Here is a tiny trained network, its code and every weight. The questions are about switching its units off for an input and a target symbol, where a switched-off unit gives its printed mean instead of its output.

import numpy as np


def w(rows, s, z=0):
    codes = np.array(rows[::2]) - 128.0
    scale = np.full(codes.shape[1], s)
    scale[-1] = z or s
    return codes * scale


def f(y):
    return np.maximum(y, 0)


def softmax(a):
    e = np.exp(a - a.max(-1, keepdims=True))
    return e / e.sum(-1, keepdims=True)


def log_softmax(a):
    a = a - a.max(-1, keepdims=True)
    return a - np.log(np.exp(a).sum(-1, keepdims=True))


def net(x, mask):
    ids = ['ΔΛΨαγεζημπ'.index(c) for c in x.split()]
    T = len(ids)
    res = E[ids] + P[:T]
    r = res
    for j in range(3):
        rows = slice(2 * j, 2 * j + 2)
        q, k, v = (r @ M[0][rows].T for M in (Q, K, V))
        z = softmax(np.where(np.tri(T) > 0, q @ k.T / 2**0.5, -1e9)) @ v
        o = O[0][rows]
        res = res + np.where(mask[j], z, o[:, -1]) @ o[:, :-1]
    y = f(res @ A[0][:, :-1].T + A[0][:, -1])
    res = res + np.where(mask[3:11], y, B[0][:, -1]) @ B[0][:, :-1]
    return log_softmax(res[-1] @ U[:, :-1].T + U[:, -1])


Q, K, V, O, A, B = {}, {}, {}, {}, {}, {}
E = w([
[169,94,109,181,190],'Δ',
[175,175,144,61,144],'Λ',
[128,137,142,160,100],'Ψ',
[182,134,128,120,119],'α',
[176,80,119,136,141],'γ',
[207,223,154,152,117],'ε',
[5,213,172,175,135],'ζ',
[210,165,133,77,154],'η',
[163,100,117,167,96],'μ',
[148,71,128,111,166],'π',
],0.014)
P = w([
[200,184,192,119,104],'0',
[133,119,73,249,128],'1',
[84,146,193,69,198],'2',
[152,60,166,188,54],'3',
[106,188,102,142,100],'4',
[81,143,181,118,166],'5',
[168,88,166,137,175],'6',
[138,149,100,87,116],'7',
[90,143,193,101,152],'8',
[155,122,172,131,149],'9',
],0.012)
Q[0] = w([
[73,183,114,56,179],'h0',
[131,141,164,217,108],'h0',
[61,255,196,97,195],'h1',
[171,141,152,9,148],'h1',
[104,135,108,124,237],'h2',
[77,145,126,113,240],'h2',
],0.007)
K[0] = w([
[139,97,69,209,29],'h0',
[71,148,167,122,217],'h0',
[253,181,173,63,26],'h1',
[177,244,176,67,19],'h1',
[189,135,72,81,90],'h2',
[131,169,164,86,71],'h2',
],0.0057)
V[0] = w([
[97,146,186,19,158],'h0',
[58,140,164,26,183],'h0',
[189,212,183,111,157],'h1',
[3,35,126,131,144],'h1',
[95,112,6,44,49],'h2',
[120,79,185,183,194],'h2',
],0.0073)
O[0] = w([
[121,134,96,4,189,129],'h0',
[147,179,143,22,112,100],'h0',
[46,117,94,134,128,226],'h1',
[172,151,118,109,255,1],'h1',
[163,60,156,61,60,47],'h2',
[112,199,42,172,246,134],'h2',
],0.0066,0.0087)
A[0] = w([
[128,166,27,129,91,253],'n0',
[61,158,195,129,254,200],'n1',
[143,137,48,150,148,153],'n2',
[112,122,41,171,130,103],'n3',
[103,176,71,165,153,158],'n4',
[133,147,2,93,61,192],'n5',
[144,140,105,72,133,41],'n6',
[154,132,128,72,101,126],'n7',
],0.0093,0.003)
B[0] = w([
[65,81,176,121,185,253],'n0',
[245,137,90,88,44,253],'n1',
[29,145,187,110,153,183],'n2',
[66,110,97,77,142,197],'n3',
[86,220,172,70,198,239],'n4',
[84,96,208,79,211,211],'n5',
[181,185,107,103,76,132],'n6',
[116,112,198,2,46,150],'n7',
],0.0069,0.0045)
U = w([
[2,118,93,164,222,172],'Δ',
[134,158,137,47,115,142],'Λ',
[151,166,107,182,100,101],'Ψ',
[123,112,116,161,64,171],'α',
[153,160,81,184,107,139],'γ',
[161,151,203,209,112,5],'ε',
[157,232,63,79,131,49],'ζ',
[91,127,182,86,160,239],'η',
[111,111,109,211,51,139],'μ',
[143,167,98,118,147,72],'π',
],0.0056,0.0019)

Each question gives the input, a string of symbols that net reads in full, and the target symbol t.
The units are the heads (2 rows each of Q, K, V and O) and the neurons (one row each of A and B). Each row of codes is followed by its name. A weight is (code - 128) times the scale printed after its matrix; where a second scale follows, it is the last column's (O, A, B and U).
mask holds one flag per unit, heads first, then neurons. A switched-off unit (its flag False) gives its mean, the last column of its rows in O or B, instead of its output. The means were averaged over made-up inputs and are rounded, as every weight is.
A unit's drop is (log p(t) with every unit on - log p(t) with that unit switched off) / (log p(t) with every unit on - log p(t) with every unit switched off).
The circuit of an input: a set's keep is (log p(t) with only the set's units on - log p(t) with every unit switched off) / (log p(t) with every unit on - log p(t) with every unit switched off). Starting from all 11 units, units are removed one at a time, each time the one whose removal leaves the highest keep (on an exact tie, the one counted first), for as long as the keep stays at least 0.8.
circuit, biggest first: the units of the circuit, biggest drop first
k most important neurons: the k neurons with the biggest drops, biggest first
which heads matter: for each layer, one digit per head in row order, 1 if its drop is at least 0.15 and else 0, layers parted by /
drop of u: that unit's drop, to one decimal
input π γ Δ α ε ε ζ Ψ, target Δ: which heads matter -> 001
input Ψ γ π π ε, target Δ: circuit, biggest first -> n0; n1; h2; n5
input γ η Λ α, target Λ: circuit, biggest first -> h0
input Λ Λ Λ α, target Λ: which heads matter -> 100
input α ε ζ η Λ, target Δ: circuit, biggest first -> n1; n0; n5
input Ψ ε η η μ, target Δ: which heads matter -> 000
input Δ π η η η γ π μ, target Δ: circuit, biggest first -> n1; n0; n5
input γ ε ζ η ζ η α Ψ, target Δ: 3 most important neurons -> n1; n0; n5
input ζ ε Δ Ψ η ε Ψ α, target Δ: 3 most important neurons -> n1; n0; n5
input ε ε Λ Ψ η, target Δ: drop of h1 -> 0.2
input Ψ Λ Λ ε, target Λ: drop of n7 -> 0.2
input γ Δ α ε Λ ε μ γ, target Δ: drop of h1 -> -0.1
input ε ζ α Δ η, target Δ: drop of n1 -> 0.1
input η α Λ μ, target Λ: most important neuron -> n7
